Below are the code and all the weights of a small trained network. Each question names an input and a class and asks about switching units off, where a switched-off unit gives its printed mean instead of its output.

import numpy as np


def w(rows, s, z=0):
    codes = np.array(rows[::2]) - 128.0
    scale = np.full(codes.shape[1], s)
    scale[-1] = z or s
    return codes * scale


def f(y):
    return np.maximum(y, 0)


def log_softmax(a):
    a = a - a.max(-1, keepdims=True)
    return a - np.log(np.exp(a).sum(-1, keepdims=True))


def net(x, mask):
    res = np.array(x, float).reshape(1, 7) / 4 @ E
    y = f(res @ A[0][:, :-1].T + A[0][:, -1])
    res = res + np.where(mask, y, B[0][:, -1]) @ B[0][:, :-1]
    return log_softmax(res[-1] @ U[:, :-1].T + U[:, -1])


A, B = {}, {}
E = w([
[131,129,131,125,129],'x0',
[122,181,137,192,248],'x1',
[129,128,129,127,129],'x2',
[108,253,110,103,78],'x3',
[206,138,28,112,158],'x4',
[126,127,126,130,128],'x5',
[196,142,159,244,84],'x6',
],0.013)
A[0] = w([
[92,96,112,87,148,72],'neuron 0',
[150,77,92,100,69,212],'neuron 1',
[95,136,192,148,102,83],'neuron 2',
[164,169,141,71,58,195],'neuron 3',
[124,116,123,159,200,168],'neuron 4',
[146,120,169,206,115,54],'neuron 5',
[243,149,5,108,135,171],'neuron 6',
[82,63,104,89,160,55],'neuron 7',
[128,76,159,115,155,51],'neuron 8',
[138,221,118,122,93,104],'neuron 9',
[108,104,108,108,88,137],'neuron 10',
[64,112,103,95,143,60],'neuron 11',
[109,206,143,145,210,184],'neuron 12',
[64,116,185,134,116,70],'neuron 13',
[115,40,98,133,74,136],'neuron 14',
[86,136,134,101,136,91],'neuron 15',
[43,131,225,154,122,199],'neuron 16',
[104,94,106,54,171,63],'neuron 17',
[151,84,140,185,118,87],'neuron 18',
[79,225,108,112,106,70],'neuron 19',
[176,113,63,167,116,81],'neuron 20',
[162,96,116,79,54,147],'neuron 21',
[146,101,110,102,35,125],'neuron 22',
[121,151,126,84,146,103],'neuron 23',
[102,123,123,177,198,205],'neuron 24',
[158,131,39,126,155,184],'neuron 25',
[59,130,98,93,165,76],'neuron 26',
[128,105,124,145,165,117],'neuron 27',
[186,109,167,184,82,132],'neuron 28',
[154,16,139,132,167,29],'neuron 29',
[140,201,93,120,94,3],'neuron 30',
[183,116,48,119,139,63],'neuron 31',
[162,128,122,206,68,22],'neuron 32',
[125,26,148,141,141,39],'neuron 33',
[213,55,117,106,174,100],'neuron 34',
[124,150,114,151,179,166],'neuron 35',
[60,100,172,146,107,100],'neuron 36',
[106,126,139,65,170,115],'neuron 37',
[195,141,139,168,96,98],'neuron 38',
],0.015,0.0027)
B[0] = w([
[204,176,66,147,181,167],'neuron 0',
[132,147,210,191,119,184],'neuron 1',
[99,131,145,21,211,174],'neuron 2',
[92,130,143,178,66,197],'neuron 3',
[170,124,174,183,56,193],'neuron 4',
[178,169,79,115,181,190],'neuron 5',
[60,117,176,34,177,251],'neuron 6',
[175,192,56,93,180,177],'neuron 7',
[112,89,89,125,93,160],'neuron 8',
[61,70,9,182,94,202],'neuron 9',
[161,144,177,176,123,160],'neuron 10',
[180,180,107,114,161,172],'neuron 11',
[168,139,240,236,46,221],'neuron 12',
[69,140,196,58,202,177],'neuron 13',
[145,120,185,198,40,178],'neuron 14',
[138,129,105,145,192,160],'neuron 15',
[43,91,158,59,162,214],'neuron 16',
[178,190,88,141,170,188],'neuron 17',
[160,125,57,111,168,177],'neuron 18',
[91,60,15,181,69,210],'neuron 19',
[115,124,124,101,188,183],'neuron 20',
[180,137,202,183,107,190],'neuron 21',
[182,179,203,173,72,194],'neuron 22',
[164,123,101,137,132,163],'neuron 23',
[142,117,203,209,95,200],'neuron 24',
[49,120,214,46,155,199],'neuron 25',
[212,170,94,136,165,186],'neuron 26',
[113,49,110,175,49,161],'neuron 27',
[180,180,80,102,183,200],'neuron 28',
[71,91,41,175,61,196],'neuron 29',
[72,94,69,157,102,186],'neuron 30',
[74,103,212,28,188,191],'neuron 31',
[195,194,91,94,156,195],'neuron 32',
[88,2,68,151,52,183],'neuron 33',
[53,68,91,118,76,194],'neuron 34',
[165,147,211,175,84,181],'neuron 35',
[68,119,179,50,154,176],'neuron 36',
[193,163,120,111,136,179],'neuron 37',
[203,164,71,111,204,188],'neuron 38',
],0.0079,0.021)
U = w([
[160,136,227,156,81,113],'0',
[48,116,173,4,181,188],'1',
[68,92,30,123,84,225],'2',
[218,173,60,74,195,6],'3',
],0.016,0.0023)

Each question gives the input, the list of numbers given to net, and the class t.
The units are the neurons (one row each of A and B). Each row of codes is followed by its name. A weight is (code - 128) times the scale printed after its matrix; where a second scale follows, it is the last column's (A, B and U).
mask holds one flag per neuron, in row order. A switched-off neuron (its flag False) gives its mean, the last column of its row in B, instead of its output. The means were averaged over made-up inputs and are rounded, as every weight is.
A unit's drop is (log p(t) with every unit on - log p(t) with that unit switched off) / (log p(t) with every unit on - log p(t) with every unit switched off).
The circuit of an input: a set's keep is (log p(t) with only the set's units on - log p(t) with every unit switched off) / (log p(t) with every unit on - log p(t) with every unit switched off). Starting from the 12 units with the biggest drops (on a tie, the unit counted first), units are removed one at a time, each time the one whose removal leaves the highest keep (on an exact tie, the one counted first), for as long as the keep stays at least 0.8.
circuit, biggest first: the units of the circuit, biggest drop first
unit that matters most: the unit with the biggest drop
top k neurons: the k neurons with the biggest drops, biggest first
drop when u is switched off: that unit's drop, to one decimal
input [-5,4,2,5,6,8,6], class 1: unit that matters most	neuron 6
input [8,-4,-3,1,-6,-2,6], class 1: top 2 neurons	neuron 16; neuron 36
input [-1,8,7,-5,8,-8,-4], class 0: top 3 neurons	neuron 12; neuron 4; neuron 24
input [-7,-6,-1,-3,6,-6,-2], class 0: top 4 neurons	neuron 14; neuron 21; neuron 1; neuron 22
input [8,-4,-1,5,2,2,1], class 2: top 4 neurons	neuron 9; neuron 12; neuron 30; neuron 19
input [0,-5,0,-8,8,7,-1], class 1: top 3 neurons	neuron 31; neuron 6; neuron 25
input [-5,-5,6,-5,-6,0,3], class 1: top 2 neurons	neuron 12; neuron 16
input [-7,-3,-5,2,7,-2,-8], class 3: top 3 neurons	neuron 17; neuron 0; neuron 26
input [7,-4,0,-6,-4,-6,-6], class 2: top 2 neurons	neuron 33; neuron 29
input [-1,6,-4,-1,-5,-4,-6], class 0: top 2 neurons	neuron 12; neuron 24
input [7,-1,5,5,2,2,6], class 3: top 2 neurons	neuron 38; neuron 32
input [1,6,-7,-4,1,0,-6], class 0: top 3 neurons	neuron 12; neuron 24; neuron 4
input [0,7,-1,-8,-4,-8,-5], class 2: top 2 neurons	neuron 29; neuron 33
input [-1,6,8,-5,-8,-7,4], class 1: circuit, biggest first	neuron 16
input [6,3,-3,7,4,5,-8], class 3: top 2 neurons	neuron 26; neuron 17
input [-7,-2,-8,8,-3,-5,3], class 2: drop when neuron 9 is switched off	0.0
input [-3,-7,4,-2,1,8,-7], class 0: drop when neuron 10 is switched off	0.1
input [8,-7,7,0,-6,-5,-4], class 0: drop when neuron 22 is switched off	0.1
